Read these off the grid that follows.
1) Which number is the entry in the bottom-left corner?
2) Which number is the entry in the top-right corner?
3) Which number is the second entry in reading order?
4) Which number is the top-left entry?
5) Which number is the entry in the bottom-right corner?
[[145 141 143 121 126 123 140 125 127 141 133 129 138 131 130 131]
 [147 134 136 125 120 136 145 126 122 132 126 111 121 125 133 122]
 [135 138 139 124 126 120 135 125 130 142 138 125 140 138 127 128]
 [141 123 128 123 125 136 142 123 122 130 130 111 114 134 120 121]
 [148 133 141 126 123 130 146 129 122 134 126 121 129 125 135 126]
 [138 138 145 126 120 123 143 123 124 147 136 131 142 136 129 128]
 [131 123 128 126 120 134 141 120 122 135 136 112 114 143 115 119]
 [150 139 144 121 123 131 146 126 122 139 128 130 131 125 132 130]
 [131 126 135 125 129 120 136 124 129 140 143 126 130 147 118 126]
 [132 130 142 127 124 120 139 125 127 146 142 130 140 145 123 127]
 [134 123 128 128 124 130 138 126 127 130 131 110 116 136 123 119]
 [146 131 131 121 126 133 140 126 125 130 126 113 115 126 127 124]
 [130 126 128 126 123 126 135 120 129 136 138 110 120 144 116 119]
 [130 130 131 122 124 123 135 120 129 142 144 117 125 148 115 123]]
1) 130
2) 131
3) 141
4) 145
5) 123

x =
[[124 112 123 135 109 142 130 124 107 135 135 110 127 109 109 133]
 [129 128 116 110 120 109 121 129 132 111 100 127 109 109 128 122]
 [135 121 116 120 111 126 128 131 124 122 107 130 108 112 123 136]
 [111 128 104 128 133 118 126 119 124 127 120 123 123 138 129  99]
 [136 129 125 141 131 143 138 132 130 141 136 144 129 152 135 137]
 [108 124 121 128 131 122 122 117 119 127 134 108 135 121 120 104]
 [134 144 130 122 146 115 128 133 149 123 118 150 126 150 148 126]
 [116 125 139 141 134 140 128 121 119 138 156 113 149 131 120 123]
 [150 130 128 126 122 133 136 140 136 129 114 152 115 134 136 152]
 [111 131 129 130 140 121 122 119 128 127 140 114 140 131 127 108]
 [120 137 122 119 139 108 122 125 137 118 117 129 126 133 136 110]
 [124 124 126 147 131 146 136 125 121 145 148 128 138 148 126 128]]
The second entry in reading order -> 112
Read off the smallest entry in the last column.
Answer: 99
Read off the smallest entry in the last row.
Answer: 121
Read off the top-left entry.
Answer: 124
Read off the top entry of the column that holds the smallest entry.
Answer: 133
Read off the bottom-left entry.
Answer: 124
Read off the largest entry in the last column.
Answer: 152
Read off the bottom entry of the column that holds the largest entry.
Answer: 148
The last entry, reading row by row -> 128
The 4th entry, reading row by row is 135
The entry directly above the smallest entry is 136
Read off the entry just left of the smallest entry.
Answer: 129
Read off the smallest entry in the first column.
Answer: 108
The 2nd smallest entry is 100
Read off the third entry in reading order.
Answer: 123
Read off the 4th-last entry, reading row by row.
Answer: 138
The top entry of the column that holds the largest entry -> 135
Read off the first entry in the row that holds the largest entry.
Answer: 116
Read off the 3rd entry on the main diagonal.
Answer: 116
Read off the third entry on the diagonal from the top-right corner.
Answer: 112
Read off the second entry on the main diagonal.
Answer: 128
Read off the smallest entry in the first row.
Answer: 107
Read off the entry directly below the largest entry.
Answer: 114
The entry directly below the smallest entry -> 137
The largest entry in the first column is 150
The third entry from the end, reading row by row: 148
Read off the entry just right of the largest entry.
Answer: 113
Read off the 5th-last entry, reading row by row.
Answer: 128

131,139,139,149,103,128,126,151,118,126,129
125,122,121,112,145,130,130,111,133,130,127
133,128,136,142,118,140,116,136,121,139,129
114,118,131,122,135,123,136,121,139,118,140
143,141,115,125,127,132,126,126,118,135,104
117,115,138,132,130,123,135,128,139,123,146
124,136,117,120,121,113,146,130,126,110,126
117,116,140,133,127,123,135,126,140,124,148
132,121,138,135,134,145,109,123,129,147,128
131,137,138,146,110,127,126,147,119,126,126
140,138,119,129,126,133,127,131,117,136,109
121,128,119,112,136,115,143,117,134,119,127
Indices start at 1.
The maximum: 151
What is the entry at row 1, column 1? 131
What is the entry at row 3, column 3? 136
The entry in row 1 and column 3: 139
What is the entry in row 3 and column 1? 133
The top-right entry: 129
What is the entry just right of the smallest entry? 128
The entry in the bottom-left corner: 121
What is the entry just right of the largest entry? 118
The top entry of the column that holds the smallest entry -> 103
What is the entry in row 1 and column 2? 139
What is the bottom entry of the column that holds the largest entry? 117
The bottom-right entry is 127
The entry at row 3, column 2 -> 128
The entry at row 2, column 2 -> 122
The entry at row 2, column 1: 125

[[147 137 116 117 115 143 108]
 [137 144 108 126 112 124 113]
 [123 128 148 144 131 136 126]
 [131 144 136 146 117 133 110]
 [128 107 134 112 143 138 142]
 [143 124 136 120 125 157 114]
 [111 126 122 134 134 103 146]
 [130 150 124 144 112 120 111]
 [116 113 141 131 143 124 146]
 [145 126 132 118 123 156 112]]
Rows and columns are numbered from 1.
The entry just left of 138 is 143
Report the top entry of the column that holds the smallest entry.
Answer: 143
The entry directly above the largest entry is 138
Report the entry at row 2, column 1.
Answer: 137
The entry at row 1, column 2 -> 137
Report the bottom-right entry.
Answer: 112
Report the entry just right of the smallest entry.
Answer: 146
Report the entry just left of the largest entry.
Answer: 125
Report the bottom entry of the column that holds the largest entry.
Answer: 156
The entry just right of the largest entry is 114
Report the entry in row 3 and column 1.
Answer: 123
Report the bottom-left entry.
Answer: 145
The largest entry is 157
The entry just left of the smallest entry: 134
The entry in row 1 and column 3 -> 116
The entry just right of 130: 150
The top-left entry: 147
Report the entry just right of 133.
Answer: 110
The entry in row 2 and column 3 is 108
The entry directly below the smallest entry: 120
